[ 10 -19 -10 -46  76  53   5  40   9 -46  28 -26 -22  30 -15  16 -10  11
  19   9 -74 -42 -29  -4  -2  63  28  34  -2  34 111  27 -11  44  69 -51
   4  12] => kizad
[ -6  30  32 -61  51  31 -13  62   0 -32  35  -6 -32  26 -34  22 -10  13
   5   3 -52  -8 -44   0  30  84  24  50   2  22  92  62   2  55  17 -34
  20  36] => lugok
[ 22 -23  -5 -26  69  51 -16  51  13 -31  34 -23 -18  34 -35  12 -13  16
   3  18 -67 -20 -28  -8   8  78  24  36  -6   4  86  36  -5  34  49 -27
  18   5] => meget
[-14 -21  20 -26  47  65  28  45  32 -24  16 -26 -18  25 -44  16 -19  29
  34  13 -84  -6 -16 -21  11  56  21  22  12   0  76  46  -1  31  81  -2
   8  23] => kizad
[  7 -25  -3 -41  89  48 -17  39  11 -26  27 -18 -12  12 -27  27 -17   8
  12  16 -78 -22 -33 -10   1  65  21  40  -8  37  97  18   8   6  42 -45
   3   7] => Lodu
[ 14  31 106 -22 -14  57 -20  60 -17 -32   2   6   0  15 -33  23  22 -49
   2  10 -59 -14   8  20  28  31  23   3 -31  24 -23 -26  45 -47  36 -56
   7  -1] => kizad
[ 21 -26  -7 -39  84  43 -11  52   3 -35  26 -24 -27  21 -35   4 -16   0
  23  18 -56  -4 -37 -11   7  73  31  62  -6  37  89  28  -4  31  37 -56
  14  15] => lugok
[-12 -22  27 -30  69  51   5  47  37 -10  25 -16 -17  11 -45  22 -24  13
  26   8 -84   7 -15 -16  13  53  16  17  15   9  73  39   0   3  45  -7
   0  22] => Lodu
[ 11  21  96  -4   2  60 -15  66  -8 -18   0 -19   9 -13 -49  13   1 -61
  11  17 -41  10 -12  14  22  64  24   4 -27  16 -24 -18  37 -68  29 -47
   7   3] => geker
[ 15 -14   4 -40  62  55   2  45  -1 -47  26 -30 -19  38 -26  24 -13  16
  20  15 -72 -42 -21  -3   7  68  35  43  -5  24  92  38  -3  53  67 -50
   8  18] => kizad
[ -1 -12  22 -33  67  47  42  56  36  -9  15  -3 -20  16 -54   3  -5  19
  29  -6 -68  20 -13 -22  21  59  13  30  21   5  75  44  19  23  40 -21
  19  -6] => Malu
[-12 -14  97 -25  17  40 -42  12 -30   3 -10  49   2 -15 -42   9  12 -23
  22  -3 -27  60 -23  24  27   8  13 -18  -8  22  26 -11  34   6   4 -10
  27  35] => meget
[ 31 -14  90   1 -16  58 -26  26 -32 -11 -12  14   2 -17 -63  16  11 -35
  22  44 -21  34  12   4   5   2  12  17 -36   4 -11  -3  58 -34  43  -8
   3  -4] => meget
[ 20 -48 -12 -28  85  62  -9  43  22 -21  24 -23 -20  14 -32  14 -21   4
  29  16 -76  -1 -45  -5  -4  76  18  39  -6  19  97  21  -5   2  68 -38
   8  -3] => Nez
[ 17 -35   1 -42  77  73  -9  44   7 -26  20 -18 -21  12 -41  21  -5   5
  28  26 -69  -4 -48   4   4  82  27  43 -13  29  85  27  -5  30  59 -44
  14   7] => Nez
[-17 -18  84 -18  25  46 -27  11 -37   0 -19  52  -4 -28 -46  13   1 -27
  35 -10 -12  67 -24   9   9  15  27 -18   2  44  -6 -18  23  19   8 -17
  15  49] => gupez
[ 10  27 104 -11 -27  53  -9  57 -15 -31 -17   2   1   0 -32  16  13 -56
  11  15 -47 -10   2  15  19  32  21  -6 -34  30 -36 -30  39 -56  45 -43
  -4   7] => kizad
[ 14 -18  -5 -39  87  44  16  54  10 -26  18 -22 -27  19 -39  15 -14   1
  22  13 -65 -23 -29  -3   6  77  32  46  -4  33  87  26  11  17  41 -59
   7  -3] => Malu
[-15 -22  84 -22  31  55 -37  16 -29  -5  -4  43  -3 -21 -45  13   6 -36
  26  -4 -26  68 -26  11  12  13  18  -4  -8  47   3 -26  40 -16   6 -32
  14  35] => gupez
[-17  26  38 -55  53  38 -30  52  -4 -29  29  -8 -28  35 -33  46  -2  10
  -9  14 -66 -16 -44  14  38  72  27  40   3  29  91  55   9  56   9 -23
  13  34] => Lodu
[  2 -14  27 -33  56  45  30  60  43 -19  25 -18 -24   3 -55  -2 -23  16
  36   4 -61  10 -12 -34  11  71  16  45  19   5  83  54   1  13  43 -10
   7  19] => lugok
[ -5 -13  89 -34  19  35 -52  20 -44   4  -8  57   3  -7 -35  15   5 -14
  21  -8 -35  74 -35  26  25  13  17 -21 -10  24  17 -17  28  12   1  -9
  39  37] => meget
[  4  20  97 -11  16  69 -29  57  -9 -24   4   4   0 -15 -45  18  14 -57
  -1   7 -44  13 -11   5  15  48  22   6 -34  47 -27 -32  53 -62  22 -53
   1  10] => gupez
[-13 -40  79   2   5  51 -16  -1 -20   1 -28  21  18 -10 -36   6 -14 -18
  44  -1 -57  58 -23   7  13  -2  10 -24  -5  15  18 -16  40 -19  63 -15
  18  35] => kizad
[ 37 -27  80  10 -24  55   4  35 -24 -15 -35  -3  13 -38 -78   6 -15 -59
  47  48  -9  40  11  -2  -3  14  19  11 -22  -8 -20  13  39 -51  59  -6
 -18  -5] => geker
[ 26 -12   5 -56  72  49  -9  51   1 -39  27 -19 -18  12 -38   1 -10   2
  17  18 -55  -7 -35 -10  12  78  24  61  -8  44  94  43   3  36  37 -58
  15  18] => lugok
[ 18   7 103  -3   1  77 -28  58   0  -9  -4  -5   5 -12 -44  22  14 -63
   4  17 -62   5 -14  18  26  48   7   3 -36  22 -32 -30  53 -77  48 -42
   9  -8] => Nez
[ 22  26 102 -10  -6  49 -44  66 -23 -18  -1   6   7  -2 -43  18  10 -47
  -3   8 -53  11 -10  11  25  49  20  -3 -33  13 -35 -31  45 -52  20 -37
  15   6] => meget
[  0  23  20 -52  63  25 -11  62  21 -39  35 -19 -34  25 -21  13  -6  -3
  -2  -4 -56 -19 -47  -3  25  88  24  47   6  30 109  49  -2  39  17 -48
  13  27] => lugok
[ 32 -11  89   4 -12  59  -9  43 -10 -19 -22  -3   9 -24 -69   8   2 -63
  24  40 -17  34   8   8  13  21  20  15 -22  -2   1  11  47 -62  43 -15
  -9 -16] => geker
[ -5 -15  35 -42  50  69   9  58  31  -9  20 -10 -28  10 -54  22 -12  16
  30  15 -74  12 -28  -1  20  80  22  19  13   4  59  55 -17  38  56   5
  11  28] => Nez
[ -9 -19  33 -38  66  69  17  67  35 -26  40 -16 -26  11 -55  16 -12  10
  21   9 -68   3  -5 -18   1  75  27  27  10  21  61  49  -8  27  37 -22
   0  25] => gupez
[ 15 -31 -14 -36  90  51   3  50  12 -34  32 -32 -14  11 -40  16 -29   4
  27  14 -57 -13 -38  -6  -3  86  34  40   1   8 110  36 -11  14  50 -44
   9   2] => geker
[ -5 -24  30 -35  58  63  -5  41  33  -5  23  -7 -11  23 -58  11  -5  26
  16  21 -79  24  -6 -13  29  48  13  34  17   9  65  54   7  29  39   5
  16  14] => Lodu
[  1  -9  90 -28  15  23 -34  26 -33   0 -19  49   7 -17 -38   0   3 -28
  30 -15 -25  81 -31   5  28  12   9   0  -4  28  10 -14  38  -2   3 -29
  31  33] => lugok
[ -6  29  32 -49  46  41 -40  59   5 -31  43 -14 -34  44 -32  28  -1  12
 -17  10 -63 -21 -43  22  39  88  31  29   1  10  89  61  -7  63  16 -14
  22  36] => meget
[ -3  -9  21 -46  73  48  43  61  29  -9  18  -4 -27  14 -55   7 -21  23
  33  -5 -67   9  -9 -15  21  64  23  24  21  13  67  49   5  32  38 -10
  16  12] => Malu
[ 39 -13  92 -12 -16  58  -7  40 -24 -23 -12   0   9 -33 -69   8  -2 -68
  37  44  -9  32  17  15   1  11  14  14 -29   5  -5  16  41 -57  46 -29
 -18  -8] => geker
[ 32   1  98  -7  -7  44  14  52 -13 -15 -27  16  -5 -14 -57   3  10 -65
  30  20 -26  40  10  11  15   3  10   8 -23  26 -17  -4  60 -53  31 -38
  -4 -19] => Malu
[ -2  28  32 -50  49  32 -37  44  -9 -29  23  -3 -21  38 -28  41  -6  15
 -10   9 -61 -12 -36  15  38  72  30  28   7  23  76  61  -4  74  20 -23
  15  43] => Lodu
[ 16  25 104 -19  14  58 -32  70 -10 -21   6  -8  11 -12 -47  20   4 -64
   4  10 -44  10  -7  24  30  52  23   3 -30  14 -14 -14  42 -72  24 -45
   5  -5] => geker
[  0 -46  15 -23  62  71  24  52  49  -3  15 -13 -16   5 -53  11 -22  23
  39   9 -83  24 -29 -22   6  73  11  16  13  -9  67  38  -8   4  73   7
  13   7] => Nez
[-14  -2  84 -33  25  34 -40  20 -41   0 -20  38  10 -25 -37  13 -10 -29
  29  -9 -16  69 -43  28  30  30  22 -18  -3  27  26  -3  21   7   8  -6
  27  40] => geker
[ 16 -25   1 -44  79  57  -9  58  -2 -34  28 -32  -8  18 -47  20 -18   7
  21  24 -61  -7 -38   1  12  92  37  46  -6  12  94  49 -11  43  41 -46
  17  12] => geker
[-10 -25  88 -23  21  42 -40  18 -30   9 -12  45   2 -18 -46   4   2 -23
  31  -4 -36  65 -24  17  21   7  12 -18   0  21  13 -17  28   0  11   1
  25  34] => meget
[ 21  28 114 -19   4  36 -29  73  -2 -18  -3  14   9 -11 -32   7   9 -55
   4 -12 -47  28  -8   5  30  46   9   2 -25  29 -25 -24  46 -63  14 -54
  15   9] => lugok
[-10 -11  90 -46  13  35 -40  15 -48 -12  -6  49   1   6 -22  18   9 -25
  28 -14 -47  49 -23  30  30  -6  17 -17  -3  33  20 -20  26  15  18 -34
  25  38] => kizad
[-15 -25  31 -35  69  58 -10  51  31  -5  26 -15 -12  24 -49  21 -13  24
  16  13 -91  25 -20 -14  28  52  11  27  14  12  63  46   4  25  40   5
  17  21] => Lodu
[  0  27  45 -47  44  26 -25  67   3 -32  36 -17 -29  35 -37  13  -1  -1
   6   1 -54  -2 -37   3  35  82  22  60  13  17  90  65   3  60  13 -47
  14  36] => lugok
[ 25  29 110 -19   0  43 -29  68  -7 -21   7   6   7  -9 -43   2  16 -62
   5  -1 -47  20  -4   4  28  40   8  22 -25  27 -17 -22  58 -67  15 -68
  11  -1] => lugok
[  9  17 103   1   8  61 -29  62 -11 -18   2   4   5 -12 -47  16   3 -57
   4  -1 -48  15  -1   4  13  46  24  -1 -26  32 -44 -33  49 -63  24 -52
  -1  14] => gupez
[ 10  30  99 -13  18  57   5  56   1 -11 -12  -2   0 -16 -42   9   8 -54
  12   1 -49   9  -8  15  27  50  15  -3 -27  47 -21 -24  61 -69  30 -56
  10   2] => Malu
[ -8  14  32 -47  63  55 -23  61  -8 -27  25 -17 -36  29 -34  44   7   9
  10  10 -63 -12 -58  14  28  90  31  45   1  25  83  51  -7  88  36 -29
  20  31] => Nez
[ 30 -17  92 -19 -11  60  -4  44  -5 -23 -20   8   9 -38 -69   3   0 -69
  36  40 -11  40   8  12   4  15  11   6 -24   6   4  14  37 -66  42 -17
 -19 -11] => geker
[  0  14  26 -59  57  58 -25  60   0 -27  31 -10 -38  28 -31  36  -1   2
   1  17 -68 -20 -54  22  30  94  30  38  -2  29  88  51  -9  54  32 -24
  17  24] => Nez
[ 35 -15  99  -1 -20  58 -24  27 -14 -10 -17  13   6 -17 -64  15  10 -53
  25  50 -31  50  20   7   9 -18   3  16 -24  17 -17   7  61 -61  46 -13
 -15 -11] => Lodu
[ 24   1   7 -68  89  33  24  67   4 -40  21   1 -29  17 -27  12  -7  -3
  21  -6 -52 -20 -24   3   8  70  30  32  -3  46  95  34  -3  41  23 -67
   9  -1] => Malu
[ 30 -19 113 -13 -10  57 -27  34  -1  -8 -14  15  13 -27 -56   7   6 -64
  19  36 -42  36  32  12  13 -15  -1   5 -24  29  -7   3  59 -78  34 -13
 -19  -9] => Lodu
[ 24 -14  91  -3 -16  55 -28  27 -30 -10  -8  25  -4  -7 -66  12  17 -36
  22  39 -18  43  10   7  14  -3  10  21 -27   0  -6  -3  58 -33  28  -7
   8  -9] => meget
[ 12 -31   3 -39  73  58 -18  53  11 -26  37 -24 -19  25 -43  17  -6  21
  12  25 -72 -12 -23  -8   7  76  24  42  -6  11  87  40  -7  45  45 -24
  17  12] => meget
[ 19  34 102 -39   0  64 -32  68 -20 -32  24  20  -9  -5 -43  22  22 -58
 -11  13 -40   8   5  15  16  50  25  11 -33  50 -33 -24  45 -58   0 -61
   2   6] => gupez
[-11  35  34 -55  55  43 -32  57  10 -37  29 -20 -31  33 -24  38  -3  -7
 -21  12 -70 -28 -44  15  42  77  25  31   2  38  84  52   1  42  18 -18
   5  36] => Lodu
[-10   8  19 -38  61  55 -17  62   9 -41  37 -25 -37  32 -35  29 -10  -2
  -9  11 -62 -19 -41   1  19  94  38  37   2  35  74  48  -8  48  23 -36
   6  40] => gupez
[-12  22  33 -60  48  38 -15  52   0 -43  33 -16 -29  40 -18  33   4  13
   7   1 -65 -37 -34  14  24  69  32  38   5  27 104  53  -6  78  36 -41
   8  32] => kizad
[ -7  22  25 -39  57  53 -19  62   0 -39  43 -21 -40  32 -40  29  -7  -2
  -4  12 -52 -31 -29   6  16  91  42  48  10  33  73  55  -6  62  20 -37
  -1  38] => gupez
[ 26  31 109 -32  -9  55 -43  69 -25 -17   5  20  -6   0 -34  25  19 -61
   1   7 -51  13 -19  33  31  51  17   1 -31  31 -35 -26  35 -44  17 -52
  14   4] => Nez
